Below are the code and all the weights of a small trained network. Each question names an input and a target symbol and asks about switching units off, where a switched-off unit gives its printed mean instead of its output.

import numpy as np


def w(rows, s, z=0):
    codes = np.array(rows[::2]) - 128.0
    scale = np.full(codes.shape[1], s)
    scale[-1] = z or s
    return codes * scale


def norm(h):
    return h / np.sqrt((h * h).mean(-1, keepdims=True) + 1e-5)


def f(y):
    return y / 2 * (1 + np.tanh(0.7978845608 * (y + 0.044715 * y**3)))


def softmax(a):
    e = np.exp(a - a.max(-1, keepdims=True))
    return e / e.sum(-1, keepdims=True)


def log_softmax(a):
    a = a - a.max(-1, keepdims=True)
    return a - np.log(np.exp(a).sum(-1, keepdims=True))


def net(x, mask):
    ids = ['γεζημξφψω'.index(c) for c in x.split()]
    T = len(ids)
    res = E[ids] + P[:T]
    u = 0
    for l in range(2):
        q, k, v = (norm(res) @ M[l].T for M in (Q, K, V))
        z = softmax(np.where(np.tri(T) > 0, q @ k.T / 2**0.5, -1e9)) @ v
        res = res + np.where(mask[u], z, O[l][:, -1]) @ O[l][:, :-1]
        u += 1
        y = f(norm(res) @ A[l][:, :-1].T + A[l][:, -1])
        res = res + np.where(mask[u : u + 4], y, B[l][:, -1]) @ B[l][:, :-1]
        u += 4
    return log_softmax(norm(res)[-1] @ U[:, :-1].T + U[:, -1])


Q, K, V, O, A, B = {}, {}, {}, {}, {}, {}
E = w([
[85,84,212,168,181,75],'γ',
[173,89,102,100,58,123],'ε',
[154,65,115,130,70,222],'ζ',
[147,123,219,47,130,189],'η',
[205,105,50,118,95,220],'μ',
[151,86,188,91,64,193],'ξ',
[156,124,182,62,106,90],'φ',
[106,83,223,176,199,173],'ψ',
[173,92,131,140,105,250],'ω',
],0.0023)
P = w([
[148,140,135,140,121,90],'0',
[254,91,104,88,143,215],'1',
[147,90,165,123,111,168],'2',
[130,142,125,128,117,104],'3',
[222,148,97,102,146,187],'4',
[123,97,155,106,107,169],'5',
[120,143,118,128,118,108],'6',
[169,100,63,122,205,97],'7',
[113,93,148,108,108,168],'8',
[107,144,111,129,121,110],'9',
[148,102,88,129,223,103],'10',
[108,96,141,110,109,168],'11',
[102,145,110,129,124,111],'12',
[137,98,85,136,228,92],'13',
],0.0072)
Q[0] = w([
[185,212,63,243,203,102],'0.h0',
[102,2,121,111,39,171],'0.h0',
],0.0081)
K[0] = w([
[245,16,134,149,170,131],'0.h0',
[64,210,69,175,95,141],'0.h0',
],0.011)
V[0] = w([
[117,183,186,76,159,171],'0.h0',
[171,127,109,254,146,195],'0.h0',
],0.0046)
O[0] = w([
[168,13,109,131,201,57,3],'0.h0',
[64,121,123,3,141,145,211],'0.h0',
],0.0042,0.00061)
A[0] = w([
[97,113,205,146,185,164,80],'0.n0',
[132,6,155,143,160,222,4],'0.n1',
[202,212,26,82,254,129,92],'0.n2',
[94,143,130,42,120,209,49],'0.n3',
],0.0053,0.0034)
B[0] = w([
[171,127,35,111,57,191,156],'0.n0',
[134,190,122,94,127,22,200],'0.n1',
[176,253,91,146,185,238,254],'0.n2',
[112,172,163,172,180,72,173],'0.n3',
],0.0053,0.0027)
Q[1] = w([
[140,56,130,116,89,117],'1.h0',
[37,141,151,5,75,172],'1.h0',
],0.011)
K[1] = w([
[117,69,108,153,96,88],'1.h0',
[12,140,52,166,147,143],'1.h0',
],0.011)
V[1] = w([
[136,186,252,164,126,115],'1.h0',
[60,83,138,161,95,49],'1.h0',
],0.0033)
O[1] = w([
[2,92,11,205,147,152,245],'1.h0',
[102,126,62,23,182,238,33],'1.h0',
],0.0029,0.0011)
A[1] = w([
[119,135,66,161,126,69,112],'1.n0',
[211,155,73,15,118,253,3],'1.n1',
[117,203,80,101,169,74,97],'1.n2',
[72,180,148,146,98,254,66],'1.n3',
],0.0067)
B[1] = w([
[168,136,163,26,111,132,125],'1.n0',
[141,131,236,69,149,255,251],'1.n1',
[218,65,196,164,43,116,148],'1.n2',
[204,156,122,122,177,109,168],'1.n3',
],0.0064,0.003)
U = w([
[129,112,186,83,123,233,202],'γ',
[217,200,119,190,78,142,173],'ε',
[111,225,64,114,212,89,120],'ζ',
[178,30,126,154,200,77,130],'η',
[44,188,230,207,125,94,94],'μ',
[134,157,18,79,2,140,107],'ξ',
[93,57,121,246,48,189,88],'φ',
[168,139,181,11,132,20,4],'ψ',
[3,81,78,99,183,134,162],'ω',
],0.007,0.0024)

Each question gives the input, a string of symbols that net reads in full, and the target symbol t.
The units are the heads (2 rows each of Q, K, V and O) and the neurons (one row each of A and B). Each row of codes is followed by its name. A weight is (code - 128) times the scale printed after its matrix; where a second scale follows, it is the last column's (O, A, B and U).
mask holds one flag per unit, layer by layer, with each layer's heads first. A switched-off unit (its flag False) gives its mean, the last column of its rows in O or B, instead of its output. The means were averaged over made-up inputs and are rounded, as every weight is.
A unit's drop is (log p(t) with every unit on - log p(t) with that unit switched off) / (log p(t) with every unit on - log p(t) with every unit switched off).
The circuit of an input: a set's keep is (log p(t) with only the set's units on - log p(t) with every unit switched off) / (log p(t) with every unit on - log p(t) with every unit switched off). Starting from all 10 units, units are removed one at a time, each time the one whose removal leaves the highest keep (on an exact tie, the one counted first), for as long as the keep stays at least 0.8.
units of the circuit, in order: the units of the circuit, biggest drop first
most important unit: the unit with the biggest drop
k most important neurons: the k neurons with the biggest drops, biggest first
top k neurons in layer l: the k neurons of layer l with the biggest drops, biggest first
input ζ γ φ ψ γ ξ ψ φ φ ε ζ ψ η ξ, target ε: units of the circuit, in order => [0.n2 1.n2]
input ε φ φ ζ η φ, target ζ: 2 most important neurons => [0.n3 1.n3]
input γ ζ ζ ξ φ ζ, target ξ: 4 most important neurons => [0.n1 1.n1 0.n2 1.n2]
input ψ ε ε γ μ ψ μ φ φ ψ ξ μ, target ψ: units of the circuit, in order => [0.n1 0.n2 0.n3 1.n1]
input η γ γ, target η: units of the circuit, in order => [0.h0 1.n1]
input ψ ψ ψ φ μ φ γ γ γ μ μ ε, target μ: top 2 neurons in layer 0 => [0.n3 0.n2]
input ε γ ξ γ φ ω ω ζ ξ, target ω: 2 most important neurons => [0.n2 0.n3]
input ξ φ φ ψ γ γ η μ ψ, target η: units of the circuit, in order => [0.h0 0.n2]
input ζ μ ψ γ ψ ε ω ψ φ ξ, target φ: units of the circuit, in order => [0.h0 0.n1 0.n2]
input ψ ζ ψ, target ψ: top 2 neurons in layer 0 => [0.n1 0.n2]
input ψ ε ξ, target ψ: units of the circuit, in order => [0.n1 0.n2 1.n1]
input μ ξ γ ω η ε, target ω: 2 most important neurons => [0.n2 0.n3]
input ε ψ μ ω ψ ξ ζ ψ ω, target ζ: top 2 neurons in layer 0 => [0.n3 0.n2]
input ε ω ξ φ φ γ ξ ξ γ, target ξ: units of the circuit, in order => [0.n0 0.n1 1.n1 0.n2]
input ω ζ μ ε, target ξ: 3 most important neurons => [1.n1 0.n2 0.n3]
input ψ φ ω γ γ μ ψ φ ε ζ φ ξ ω, target μ: 3 most important neurons => [0.n3 0.n2 0.n1]
input μ γ γ, target μ: 2 most important neurons => [0.n2 0.n1]
input ψ γ ε φ γ γ ζ ζ ψ ζ ψ ψ, target ζ: 2 most important neurons => [0.n3 1.n3]
input μ ξ ψ μ ξ ε ξ γ η, target ξ: 2 most important neurons => [0.n1 0.n0]
input γ γ φ η ξ γ γ γ ζ ε ε ψ η, target η: top 2 neurons in layer 0 => [0.n2 0.n1]
input ζ γ ξ ψ ε γ ε ε ω, target ε: 2 most important neurons => [1.n3 1.n1]
input ε ψ ψ, target ε: top 2 neurons in layer 1 => [1.n3 1.n1]
input γ γ γ ζ μ γ μ η μ, target μ: most important unit => 0.n3
input ξ γ ω, target ξ: 3 most important neurons => [0.n1 1.n1 0.n2]
input μ γ ψ ψ η ε ω ξ φ ζ η ω ε, target ξ: most important unit => 0.h0
